Here is a tiny trained network, its code and every weight. The questions are about switching its units off for an input and a class, where a switched-off unit gives its printed mean instead of its output.

import numpy as np


def w(rows, s, z=0):
    codes = np.array(rows[::2]) - 128.0
    scale = np.full(codes.shape[1], s)
    scale[-1] = z or s
    return codes * scale


def f(y):
    return y / 2 * (1 + np.tanh(0.7978845608 * (y + 0.044715 * y**3)))


def log_softmax(a):
    a = a - a.max(-1, keepdims=True)
    return a - np.log(np.exp(a).sum(-1, keepdims=True))


def net(x, mask):
    res = np.array(x, float).reshape(1, 7) / 4 @ E
    y = f(res @ A[0][:, :-1].T + A[0][:, -1])
    res = res + np.where(mask, y, B[0][:, -1]) @ B[0][:, :-1]
    return log_softmax(res[-1] @ U[:, :-1].T + U[:, -1])


A, B = {}, {}
E = w([
[125,50,178,215,111,148],'x0',
[41,164,101,139,214,204],'x1',
[19,44,144,67,123,31],'x2',
[66,162,152,153,42,191],'x3',
[123,181,84,179,112,60],'x4',
[159,124,89,140,117,65],'x5',
[52,3,63,73,74,156],'x6',
],0.0079)
A[0] = w([
[132,114,56,107,178,104,212],'neuron 0',
[126,120,126,125,87,187,64],'neuron 1',
[122,101,186,133,125,171,251],'neuron 2',
[91,134,162,98,116,182,197],'neuron 3',
[47,155,151,80,151,97,122],'neuron 4',
[110,61,124,155,80,84,176],'neuron 5',
[190,214,162,127,108,135,148],'neuron 6',
[123,82,135,8,158,90,89],'neuron 7',
[124,76,176,172,122,112,106],'neuron 8',
[141,70,146,107,144,110,234],'neuron 9',
[75,147,163,83,119,173,215],'neuron 10',
[108,84,96,120,78,83,104],'neuron 11',
[145,86,162,210,162,117,144],'neuron 12',
[136,156,151,167,104,198,204],'neuron 13',
],0.016,0.0027)
B[0] = w([
[224,148,43,43,72,175,203],'neuron 0',
[88,79,81,151,141,155,173],'neuron 1',
[97,69,137,138,202,162,188],'neuron 2',
[31,112,108,131,240,119,189],'neuron 3',
[101,181,183,53,77,172,197],'neuron 4',
[99,103,167,168,21,146,237],'neuron 5',
[138,216,123,250,140,42,254],'neuron 6',
[181,118,83,10,179,16,245],'neuron 7',
[113,92,210,146,112,105,186],'neuron 8',
[198,51,184,102,153,74,202],'neuron 9',
[4,156,122,96,185,118,195],'neuron 10',
[71,96,111,153,49,90,222],'neuron 11',
[219,143,194,122,122,238,197],'neuron 12',
[176,132,70,205,186,141,219],'neuron 13',
],0.017,0.012)
U = w([
[201,249,139,187,128,110,124],'0',
[134,107,83,153,177,169,37],'1',
[102,188,165,84,155,143,166],'2',
[182,125,224,134,150,146,60],'3',
[133,96,156,126,71,104,148],'4',
[197,141,127,78,140,75,129],'5',
[184,220,82,135,123,169,252],'6',
],0.014,0.0019)

Each question gives the input, the list of numbers given to net, and the class t.
The units are the neurons (one row each of A and B). Each row of codes is followed by its name. A weight is (code - 128) times the scale printed after its matrix; where a second scale follows, it is the last column's (A, B and U).
mask holds one flag per neuron, in row order. A switched-off neuron (its flag False) gives its mean, the last column of its row in B, instead of its output. The means were averaged over made-up inputs and are rounded, as every weight is.
A unit's drop is (log p(t) with every unit on - log p(t) with that unit switched off) / (log p(t) with every unit on - log p(t) with every unit switched off).
The circuit of an input: a set's keep is (log p(t) with only the set's units on - log p(t) with every unit switched off) / (log p(t) with every unit on - log p(t) with every unit switched off). Starting from the 12 units with the biggest drops (on a tie, the unit counted first), units are removed one at a time, each time the one whose removal leaves the highest keep (on an exact tie, the one counted first), for as long as the keep stays at least 0.8.
units of the circuit, in order: the units of the circuit, biggest drop first
unit that matters most: the unit with the biggest drop
k most important neurons: the k neurons with the biggest drops, biggest first
drop of u: that unit's drop, to one decimal
input [6,-4,1,-6,5,-5,-1], class 3: units of the circuit, in order -> (neuron 12)
input [3,-3,4,6,-1,-8,1], class 2: 3 most important neurons -> (neuron 10; neuron 4; neuron 8)
input [2,5,4,-4,8,5,-5], class 6: units of the circuit, in order -> (neuron 6; neuron 0; neuron 7)
input [-8,-8,3,3,3,-2,2], class 4: 3 most important neurons -> (neuron 11; neuron 5; neuron 13)
input [2,8,1,-4,-6,2,3], class 5: 4 most important neurons -> (neuron 7; neuron 0; neuron 9; neuron 5)
input [8,-3,-8,-1,5,0,5], class 3: 2 most important neurons -> (neuron 6; neuron 12)
input [-3,2,2,8,-2,5,6], class 2: 2 most important neurons -> (neuron 10; neuron 3)
input [2,-1,4,-1,7,-3,-3], class 4: 4 most important neurons -> (neuron 6; neuron 13; neuron 2; neuron 9)
input [-6,-1,8,6,-7,0,5], class 2: 3 most important neurons -> (neuron 10; neuron 4; neuron 3)
input [2,-1,8,1,1,-5,-4], class 2: 3 most important neurons -> (neuron 4; neuron 10; neuron 11)
input [4,-3,-6,2,6,-7,3], class 1: 2 most important neurons -> (neuron 1; neuron 2)
input [4,-1,1,1,-8,-2,-1], class 1: 3 most important neurons -> (neuron 3; neuron 2; neuron 4)
input [-1,1,-4,-5,-1,-4,1], class 6: 2 most important neurons -> (neuron 7; neuron 6)
input [4,4,8,-2,0,-5,1], class 2: unit that matters most -> neuron 4
input [6,0,4,6,-7,-1,2], class 1: 2 most important neurons -> (neuron 3; neuron 2)
input [4,-3,5,-6,0,3,3], class 4: 3 most important neurons -> (neuron 5; neuron 11; neuron 8)
input [-3,8,2,-3,3,-2,-2], class 2: drop of neuron 6 -> 0.8
input [6,-1,3,-7,-7,-8,2], class 3: drop of neuron 8 -> 0.5
input [-5,2,8,5,-7,0,5], class 2: drop of neuron 4 -> 0.2
input [-7,-5,-6,-4,7,1,3], class 0: unit that matters most -> neuron 6
input [5,0,0,-6,-1,4,4], class 4: drop of neuron 11 -> 0.3
